Below is a small trained network, with its code and all its weights. Each question gives an input and a class and asks what happens when units are switched off, that is, made to give their printed mean instead of their output.

import numpy as np


def w(rows, s, z=0):
    codes = np.array(rows[::2]) - 128.0
    scale = np.full(codes.shape[1], s)
    scale[-1] = z or s
    return codes * scale


def f(y):
    return np.maximum(y, 0)


def log_softmax(a):
    a = a - a.max(-1, keepdims=True)
    return a - np.log(np.exp(a).sum(-1, keepdims=True))


def net(x, mask):
    res = np.array(x, float).reshape(1, 5) / 4 @ E
    y = f(res @ A[0][:, :-1].T + A[0][:, -1])
    res = res + np.where(mask, y, B[0][:, -1]) @ B[0][:, :-1]
    return log_softmax(res[-1] @ U[:, :-1].T + U[:, -1])


A, B = {}, {}
E = w([
[148,96,139,205,50,108,78,35],'x0',
[77,79,62,116,107,80,205,101],'x1',
[191,83,247,108,81,71,167,174],'x2',
[233,110,29,109,112,171,123,146],'x3',
[169,98,159,158,243,150,170,63],'x4',
],0.011)
A[0] = w([
[149,68,73,90,102,141,171,108,60],'N0',
[116,169,113,56,181,143,176,217,43],'N1',
[76,172,101,129,187,157,95,81,155],'N2',
[128,143,111,123,91,146,122,186,174],'N3',
[180,183,154,173,137,130,53,160,34],'N4',
[214,106,182,126,115,73,160,164,7],'N5',
[140,164,179,113,135,182,89,113,102],'N6',
[78,121,94,93,8,111,43,169,114],'N7',
[106,89,191,157,109,124,185,140,107],'N8',
[42,125,189,145,146,93,105,131,50],'N9',
[211,139,156,112,121,173,13,145,83],'N10',
[157,93,138,202,64,96,54,52,29],'N11',
[196,83,151,168,227,150,184,39,169],'N12',
[109,172,64,164,144,168,99,99,139],'N13',
[107,173,135,94,157,120,161,172,181],'N14',
[224,70,84,96,115,160,115,150,64],'N15',
[195,64,184,125,105,99,158,170,36],'N16',
[101,43,80,116,89,78,194,93,165],'N17',
[53,138,189,112,140,117,113,98,68],'N18',
],0.012,0.002)
B[0] = w([
[92,61,140,114,158,96,80,112,182],'N0',
[206,199,184,177,194,83,167,75,218],'N1',
[115,147,54,143,70,76,114,206,203],'N2',
[144,133,137,85,82,164,144,85,169],'N3',
[30,121,150,115,180,88,129,118,179],'N4',
[92,175,117,195,44,96,84,181,199],'N5',
[23,91,151,86,197,117,139,129,170],'N6',
[142,132,168,53,59,181,174,161,222],'N7',
[103,114,78,154,111,130,88,159,180],'N8',
[188,48,64,131,117,226,65,75,188],'N9',
[66,117,115,77,205,123,114,122,198],'N10',
[230,178,208,195,186,70,195,46,219],'N11',
[140,164,163,2,25,182,165,184,248],'N12',
[132,166,103,189,41,37,135,149,205],'N13',
[167,124,139,166,159,118,147,58,183],'N14',
[187,11,52,162,156,221,31,47,200],'N15',
[109,157,89,165,83,50,86,180,200],'N16',
[36,123,155,77,232,71,142,82,204],'N17',
[185,34,57,138,134,204,84,75,181],'N18',
],0.0083,0.017)
U = w([
[163,39,90,142,140,215,84,112,251],'0',
[200,177,202,177,177,131,185,107,121],'1',
[87,158,90,180,80,107,106,197,26],'2',
[131,132,185,30,76,205,179,165,139],'3',
[6,86,162,89,204,127,129,121,68],'4',
],0.013,0.0023)

Each question gives the input, the list of numbers given to net, and the class t.
The units are the neurons (one row each of A and B). Each row of codes is followed by its name. A weight is (code - 128) times the scale printed after its matrix; where a second scale follows, it is the last column's (A, B and U).
mask holds one flag per neuron, in row order. A switched-off neuron (its flag False) gives its mean, the last column of its row in B, instead of its output. The means were averaged over made-up inputs and are rounded, as every weight is.
A unit's drop is (log p(t) with every unit on - log p(t) with that unit switched off) / (log p(t) with every unit on - log p(t) with every unit switched off).
The circuit of an input: a set's keep is (log p(t) with only the set's units on - log p(t) with every unit switched off) / (log p(t) with every unit on - log p(t) with every unit switched off). Starting from the 12 units with the biggest drops (on a tie, the unit counted first), units are removed one at a time, each time the one whose removal leaves the highest keep (on an exact tie, the one counted first), for as long as the keep stays at least 0.8.
units of the circuit, in order: the units of the circuit, biggest drop first
unit that matters most: the unit with the biggest drop
top k neurons: the k neurons with the biggest drops, biggest first
drop when u is switched off: that unit's drop, to one decimal
input [5,1,7,-8,7], class 0: units of the circuit, in order	(N9)
input [2,-1,4,1,5], class 3: top 3 neurons	(N12 N13 N2)
input [-7,0,4,6,-7], class 1: top 2 neurons	(N1 N12)
input [-5,-8,3,7,-6], class 4: top 2 neurons	(N10 N4)
input [-1,-8,-6,6,5], class 4: units of the circuit, in order	(N10 N4)
input [3,-1,-3,-1,2], class 1: top 2 neurons	(N5 N16)
input [-1,5,7,-6,-1], class 2: top 4 neurons	(N16 N5 N15 N8)
input [0,-5,-7,-8,6], class 0: top 2 neurons	(N18 N9)
input [-2,3,-8,-8,-2], class 0: top 2 neurons	(N9 N18)
input [4,8,-7,3,1], class 4: top 4 neurons	(N17 N0 N5 N16)
input [6,0,8,-6,4], class 2: top 2 neurons	(N5 N16)
input [4,8,-7,5,0], class 4: top 2 neurons	(N17 N0)
input [7,5,-4,-7,-8], class 3: top 3 neurons	(N7 N15 N1)
input [-6,7,-4,4,-8], class 3: unit that matters most	N7
input [0,3,4,7,-4], class 0: top 2 neurons	(N15 N12)
input [3,5,-3,-1,-1], class 4: top 2 neurons	(N17 N1)
input [3,-7,-2,-3,8], class 3: drop when N12 is switched off	1.5
input [5,0,0,4,4], class 1: drop when N5 is switched off	0.0
input [4,-5,3,3,1], class 4: drop when N18 is switched off	0.0
input [-2,6,1,-2,-7], class 3: units of the circuit, in order	(N7)
